Below is a small trained network, with its code and all its weights. Each question gives an input and a class and asks what happens when units are switched off, that is, made to give their printed mean instead of their output.

import numpy as np


def w(rows, s, z=0):
    codes = np.array(rows[::2]) - 128.0
    scale = np.full(codes.shape[1], s)
    scale[-1] = z or s
    return codes * scale


def norm(h):
    return h / np.sqrt((h * h).mean(-1, keepdims=True) + 1e-5)


def f(y):
    return np.maximum(y, 0)


def log_softmax(a):
    a = a - a.max(-1, keepdims=True)
    return a - np.log(np.exp(a).sum(-1, keepdims=True))


def net(x, mask):
    res = np.array(x, float).reshape(1, 7) / 4 @ E
    u = 0
    for l in range(2):
        y = f(norm(res) @ A[l][:, :-1].T + A[l][:, -1])
        res = res + np.where(mask[u : u + 10], y, B[l][:, -1]) @ B[l][:, :-1]
        u += 10
    return log_softmax(norm(res)[-1] @ U[:, :-1].T + U[:, -1])


A, B = {}, {}
E = w([
[132,126,130,130,130,130],'x0',
[135,130,131,141,125,128],'x1',
[249,90,75,91,66,101],'x2',
[128,11,19,219,153,119],'x3',
[123,124,125,110,135,134],'x4',
[177,165,139,94,253,66],'x5',
[125,135,129,139,122,116],'x6',
],0.0057)
A[0] = w([
[99,145,189,98,98,101,92],'0.n0',
[47,137,167,164,179,108,203],'0.n1',
[98,132,213,93,17,135,165],'0.n2',
[148,157,39,131,253,65,2],'0.n3',
[93,82,57,171,126,123,113],'0.n4',
[122,113,15,188,186,138,88],'0.n5',
[112,111,167,164,124,160,81],'0.n6',
[154,143,165,91,193,69,115],'0.n7',
[204,85,183,64,86,79,65],'0.n8',
[132,96,183,135,128,140,51],'0.n9',
],0.0078,0.0034)
B[0] = w([
[151,92,115,190,154,156,182],'0.n0',
[143,98,109,153,115,221,254],'0.n1',
[144,33,171,131,155,89,245],'0.n2',
[140,78,254,97,73,132,231],'0.n3',
[66,224,46,102,135,130,207],'0.n4',
[98,82,195,112,84,100,219],'0.n5',
[51,152,113,94,135,127,154],'0.n6',
[136,192,40,188,171,112,234],'0.n7',
[104,158,104,97,110,69,200],'0.n8',
[101,142,176,138,103,98,129],'0.n9',
],0.0074,0.0053)
A[1] = w([
[139,20,160,96,120,172,119],'1.n0',
[68,175,27,107,73,155,20],'1.n1',
[167,254,136,130,137,151,211],'1.n2',
[228,203,46,96,100,90,87],'1.n3',
[33,100,169,176,204,118,134],'1.n4',
[65,76,140,202,143,194,153],'1.n5',
[78,184,155,138,187,211,149],'1.n6',
[124,253,112,191,200,173,2],'1.n7',
[133,101,140,49,135,186,134],'1.n8',
[179,86,81,101,68,37,129],'1.n9',
],0.0087,0.0024)
B[1] = w([
[154,192,162,149,150,100,222],'1.n0',
[139,78,3,158,122,199,179],'1.n1',
[133,149,47,82,147,184,200],'1.n2',
[17,235,124,212,145,120,203],'1.n3',
[43,233,188,248,120,159,234],'1.n4',
[152,219,132,70,144,68,255],'1.n5',
[198,44,99,158,94,122,225],'1.n6',
[179,1,168,15,121,197,195],'1.n7',
[99,115,160,174,91,88,155],'1.n8',
[194,34,166,47,150,119,235],'1.n9',
],0.0073,0.0069)
U = w([
[89,211,233,192,121,137,251],'0',
[171,51,195,56,112,46,198],'1',
[39,166,43,194,90,193,108],'2',
[136,36,15,101,72,125,43],'3',
[177,103,148,91,169,254,109],'4',
[120,241,85,63,187,96,59],'5',
],0.017,0.0027)

Each question gives the input, the list of numbers given to net, and the class t.
The units are the neurons (one row each of A and B). Each row of codes is followed by its name. A weight is (code - 128) times the scale printed after its matrix; where a second scale follows, it is the last column's (A, B and U).
mask holds one flag per neuron, layer by layer. A switched-off neuron (its flag False) gives its mean, the last column of its row in B, instead of its output. The means were averaged over made-up inputs and are rounded, as every weight is.
A unit's drop is (log p(t) with every unit on - log p(t) with that unit switched off) / (log p(t) with every unit on - log p(t) with every unit switched off).
most important unit: the unit with the biggest drop
top k neurons: the k neurons with the biggest drops, biggest first
k most important neurons of layer l: the k neurons of layer l with the biggest drops, biggest first
drop when u is switched off: that unit's drop, to one decimal
input [4,8,6,-8,-8,-4,-2], class 1: most important unit	0.n2
input [6,-1,2,6,2,1,6], class 1: top 3 neurons	0.n5, 0.n7, 0.n3
input [5,5,2,-2,-8,1,-4], class 5: 2 most important neurons of layer 0	0.n3, 0.n5
input [-2,8,2,-8,1,-7,3], class 1: top 2 neurons	0.n2, 1.n4
input [8,-7,1,6,0,5,5], class 1: top 4 neurons	1.n3, 1.n9, 0.n1, 0.n0
input [-2,0,1,1,-1,7,7], class 1: top 4 neurons	0.n3, 0.n4, 1.n4, 1.n3
input [7,3,-1,5,5,1,-2], class 0: 2 most important neurons of layer 0	0.n5, 0.n3
input [-1,0,-1,-5,1,8,1], class 4: 2 most important neurons of layer 1	1.n7, 1.n5
input [-1,-2,1,-5,2,2,7], class 5: 4 most important neurons of layer 0	0.n1, 0.n8, 0.n2, 0.n4
input [5,-2,8,0,-1,5,1], class 5: 3 most important neurons of layer 0	0.n2, 0.n5, 0.n7
input [3,4,0,-1,3,-7,4], class 0: top 2 neurons	0.n2, 1.n7
input [8,0,3,-8,-8,1,-8], class 5: top 2 neurons	0.n3, 0.n5
input [3,5,-8,-4,2,2,4], class 4: 2 most important neurons of layer 1	1.n7, 1.n6
input [5,5,2,-5,-8,0,-5], class 1: top neuron	0.n2
input [-8,3,-3,1,-8,-1,4], class 2: 2 most important neurons of layer 0	0.n3, 0.n7
input [2,-2,6,-3,3,1,8], class 5: top 2 neurons	1.n3, 0.n3
input [-6,-5,-3,1,3,5,-8], class 0: drop when 0.n3 is switched off	4.2
input [-6,2,-3,-4,-4,4,-7], class 4: drop when 0.n8 is switched off	0.0
input [4,-5,-7,-6,4,8,4], class 4: drop when 1.n7 is switched off	0.1
input [-6,-4,-7,-5,-4,5,-6], class 4: top neuron	1.n7
